Below is a small trained network, with its code and all its weights. Each question gives an input and a class and asks what happens when units are switched off, that is, made to give their printed mean instead of their output.

import numpy as np


def w(rows, s, z=0):
    codes = np.array(rows[::2]) - 128.0
    scale = np.full(codes.shape[1], s)
    scale[-1] = z or s
    return codes * scale


def f(y):
    return y / 2 * (1 + np.tanh(0.7978845608 * (y + 0.044715 * y**3)))


def log_softmax(a):
    a = a - a.max(-1, keepdims=True)
    return a - np.log(np.exp(a).sum(-1, keepdims=True))


def net(x, mask):
    res = np.array(x, float).reshape(1, 8) / 4 @ E
    y = f(res @ A[0][:, :-1].T + A[0][:, -1])
    res = res + np.where(mask, y, B[0][:, -1]) @ B[0][:, :-1]
    return log_softmax(res[-1] @ U[:, :-1].T + U[:, -1])


A, B = {}, {}
E = w([
[128,131,124,128,132],'x0',
[149,124,225,164,193],'x1',
[94,2,166,34,148],'x2',
[145,167,106,103,141],'x3',
[126,127,129,130,126],'x4',
[9,145,157,101,119],'x5',
[133,138,123,120,133],'x6',
[136,138,123,119,131],'x7',
],0.0075)
A[0] = w([
[113,137,104,176,139,75],'neuron 0',
[98,224,93,183,169,63],'neuron 1',
[148,103,217,181,115,35],'neuron 2',
[126,126,99,202,80,28],'neuron 3',
[124,175,118,178,125,30],'neuron 4',
[203,86,100,164,162,97],'neuron 5',
[160,75,21,111,58,111],'neuron 6',
[112,62,43,159,69,12],'neuron 7',
[226,112,110,161,134,201],'neuron 8',
[185,112,128,158,249,74],'neuron 9',
[44,214,189,82,138,178],'neuron 10',
[170,137,207,158,140,190],'neuron 11',
[110,139,84,89,60,2],'neuron 12',
[126,189,232,101,215,47],'neuron 13',
[120,115,122,2,170,55],'neuron 14',
],0.0099,0.0036)
B[0] = w([
[144,118,160,128,155,138],'neuron 0',
[187,66,195,221,139,241],'neuron 1',
[131,176,78,51,253,161],'neuron 2',
[145,166,196,134,176,156],'neuron 3',
[172,47,145,176,204,170],'neuron 4',
[94,207,126,117,87,189],'neuron 5',
[65,213,127,184,137,218],'neuron 6',
[105,188,151,79,215,157],'neuron 7',
[127,87,182,38,56,255],'neuron 8',
[33,172,114,141,112,195],'neuron 9',
[96,103,154,61,51,241],'neuron 10',
[123,170,60,89,110,222],'neuron 11',
[115,212,101,153,217,150],'neuron 12',
[27,169,66,158,153,197],'neuron 13',
[216,83,210,141,207,199],'neuron 14',
],0.0076,0.0048)
U = w([
[88,158,146,97,11,254],'0',
[46,228,6,136,211,16],'1',
[231,1,193,232,230,34],'2',
[131,127,86,128,120,219],'3',
[123,103,73,129,86,177],'4',
[113,100,56,149,106,121],'5',
],0.0075,0.0027)

Each question gives the input, the list of numbers given to net, and the class t.
The units are the neurons (one row each of A and B). Each row of codes is followed by its name. A weight is (code - 128) times the scale printed after its matrix; where a second scale follows, it is the last column's (A, B and U).
mask holds one flag per neuron, in row order. A switched-off neuron (its flag False) gives its mean, the last column of its row in B, instead of its output. The means were averaged over made-up inputs and are rounded, as every weight is.
A unit's drop is (log p(t) with every unit on - log p(t) with that unit switched off) / (log p(t) with every unit on - log p(t) with every unit switched off).
The circuit of an input: a set's keep is (log p(t) with only the set's units on - log p(t) with every unit switched off) / (log p(t) with every unit on - log p(t) with every unit switched off). Starting from the 12 units with the biggest drops (on a tie, the unit counted first), units are removed one at a time, each time the one whose removal leaves the highest keep (on an exact tie, the one counted first), for as long as the keep stays at least 0.8.
units of the circuit, in order: the units of the circuit, biggest drop first
top k neurons: the k neurons with the biggest drops, biggest first
drop when u is switched off: that unit's drop, to one decimal
input [7,-8,-3,0,-2,-4,5,5], class 1: units of the circuit, in order	(neuron 6)
input [-5,-2,-6,6,4,-3,5,4], class 2: units of the circuit, in order	(neuron 1; neuron 4)
input [5,7,1,0,6,2,-4,-6], class 1: units of the circuit, in order	(neuron 13; neuron 2)
input [-2,8,-6,2,7,-7,4,0], class 1: top 2 neurons	(neuron 9; neuron 2)
input [-1,-7,0,0,-5,4,6,7], class 1: top 2 neurons	(neuron 12; neuron 8)
input [-6,-6,6,-4,2,0,-5,2], class 1: units of the circuit, in order	(neuron 6; neuron 8)
input [-8,-3,-4,-8,6,-8,-7,7], class 0: units of the circuit, in order	(neuron 8; neuron 5)
input [-3,1,7,5,4,-8,0,-2], class 0: units of the circuit, in order	(neuron 5; neuron 8)
input [4,8,-1,-2,1,4,-2,8], class 1: top 3 neurons	(neuron 13; neuron 2; neuron 8)
input [-6,-8,4,-4,-6,-2,-8,-8], class 1: units of the circuit, in order	(neuron 6; neuron 7)
input [7,6,5,6,2,-5,-6,-7], class 4: top 2 neurons	(neuron 6; neuron 8)
input [1,8,-6,-7,3,-6,0,7], class 1: drop when neuron 2 is switched off	0.4
input [6,-5,-8,4,-1,4,-6,-5], class 2: drop when neuron 1 is switched off	0.4
input [-8,5,-8,-3,-6,0,7,4], class 2: units of the circuit, in order	(neuron 1)
input [-7,-5,-7,-6,-7,3,1,2], class 2: drop when neuron 1 is switched off	0.3
input [-3,7,-4,0,-5,-8,-8,-5], class 0: drop when neuron 8 is switched off	0.9
